Below are the code and all the weights of a small trained network. Each question names an input and a class and asks about switching units off, where a switched-off unit gives its printed mean instead of its output.

import numpy as np


def w(rows, s, z=0):
    codes = np.array(rows[::2]) - 128.0
    scale = np.full(codes.shape[1], s)
    scale[-1] = z or s
    return codes * scale


def norm(h):
    return h / np.sqrt((h * h).mean(-1, keepdims=True) + 1e-5)


def f(y):
    return y / 2 * (1 + np.tanh(0.7978845608 * (y + 0.044715 * y**3)))


def log_softmax(a):
    a = a - a.max(-1, keepdims=True)
    return a - np.log(np.exp(a).sum(-1, keepdims=True))


def net(x, mask):
    res = np.array(x, float).reshape(1, 3) / 4 @ E
    u = 0
    for l in range(2):
        y = f(norm(res) @ A[l][:, :-1].T + A[l][:, -1])
        res = res + np.where(mask[u : u + 7], y, B[l][:, -1]) @ B[l][:, :-1]
        u += 7
    return log_softmax(norm(res)[-1] @ U[:, :-1].T + U[:, -1])


A, B = {}, {}
E = w([
[111,4,152],'x0',
[241,102,222],'x1',
[93,119,235],'x2',
],0.0039)
A[0] = w([
[159,195,214,106],'0.n1',
[103,179,222,253],'0.n2',
[96,81,186,163],'0.n3',
[172,97,136,65],'0.n4',
[251,170,131,187],'0.n5',
[107,137,102,38],'0.n6',
[83,217,92,124],'0.n7',
],0.013,0.0049)
B[0] = w([
[139,28,8,199],'0.n1',
[53,70,105,254],'0.n2',
[39,221,101,203],'0.n3',
[127,129,254,135],'0.n4',
[79,216,68,254],'0.n5',
[166,115,106,117],'0.n6',
[79,128,214,206],'0.n7',
],0.0088,0.0063)
A[1] = w([
[187,115,156,2],'1.n1',
[130,125,184,210],'1.n2',
[108,92,190,20],'1.n3',
[135,2,55,110],'1.n4',
[95,208,140,168],'1.n5',
[91,217,208,104],'1.n6',
[75,86,60,107],'1.n7',
],0.0088,0.0053)
B[1] = w([
[76,58,44,102],'1.n1',
[161,157,3,161],'1.n2',
[10,129,130,103],'1.n3',
[207,110,228,195],'1.n4',
[193,160,164,252],'1.n5',
[220,77,140,194],'1.n6',
[236,92,196,248],'1.n7',
],0.0081,0.0044)
U = w([
[192,255,145,159],'0',
[31,217,22,213],'1',
[5,71,165,145],'2',
[94,63,16,82],'3',
[204,35,215,3],'4',
],0.0084,0.0047)

Each question gives the input, the list of numbers given to net, and the class t.
The units are the neurons (one row each of A and B). Each row of codes is followed by its name. A weight is (code - 128) times the scale printed after its matrix; where a second scale follows, it is the last column's (A, B and U).
mask holds one flag per neuron, layer by layer. A switched-off neuron (its flag False) gives its mean, the last column of its row in B, instead of its output. The means were averaged over made-up inputs and are rounded, as every weight is.
A unit's drop is (log p(t) with every unit on - log p(t) with that unit switched off) / (log p(t) with every unit on - log p(t) with every unit switched off).
The circuit of an input: a set's keep is (log p(t) with only the set's units on - log p(t) with every unit switched off) / (log p(t) with every unit on - log p(t) with every unit switched off). Starting from the 12 units with the biggest drops (on a tie, the unit counted first), units are removed one at a time, each time the one whose removal leaves the highest keep (on an exact tie, the one counted first), for as long as the keep stays at least 0.8.
circuit, biggest first: the units of the circuit, biggest drop first
most important unit: the unit with the biggest drop
top k neurons: the k neurons with the biggest drops, biggest first
k most important neurons of layer l: the k neurons of layer l with the biggest drops, biggest first
input [4,7,-8], class 0: circuit, biggest first -> (0.n4; 0.n5)
input [-7,-4,-5], class 0: 2 most important neurons of layer 1 -> (1.n6; 1.n5)
input [8,-8,0], class 4: circuit, biggest first -> (0.n5; 1.n7; 0.n2)
input [6,6,2], class 2: top 3 neurons -> (0.n5; 1.n4; 1.n6)
input [7,3,-4], class 0: most important unit -> 0.n2
input [2,8,2], class 2: circuit, biggest first -> (0.n2; 0.n3)
input [7,-4,1], class 1: 2 most important neurons of layer 1 -> (1.n4; 1.n6)
input [5,0,4], class 1: top 3 neurons -> (0.n3; 1.n4; 0.n1)
input [8,7,-2], class 0: top 3 neurons -> (0.n3; 0.n1; 0.n2)
input [-3,-7,-5], class 0: circuit, biggest first -> (0.n2; 0.n1; 0.n5)
input [2,8,8], class 2: 2 most important neurons of layer 1 -> (1.n6; 1.n5)
input [-4,7,3], class 3: top 2 neurons -> (0.n1; 0.n5)
input [8,3,-1], class 0: top 2 neurons -> (0.n3; 0.n2)
input [7,-6,-8], class 4: top 2 neurons -> (0.n5; 1.n4)
input [-6,-8,2], class 2: top 4 neurons -> (0.n7; 0.n5; 0.n3; 1.n7)
input [-7,8,-6], class 1: 2 most important neurons of layer 0 -> (0.n5; 0.n1)
input [7,0,-3], class 4: top 3 neurons -> (0.n5; 0.n7; 1.n5)
input [5,8,0], class 0: 2 most important neurons of layer 0 -> (0.n3; 0.n5)
input [-3,7,6], class 3: top 3 neurons -> (0.n1; 0.n5; 0.n7)
input [7,8,3], class 2: most important unit -> 0.n3
input [7,-1,5], class 1: 3 most important neurons of layer 0 -> (0.n3; 0.n1; 0.n7)
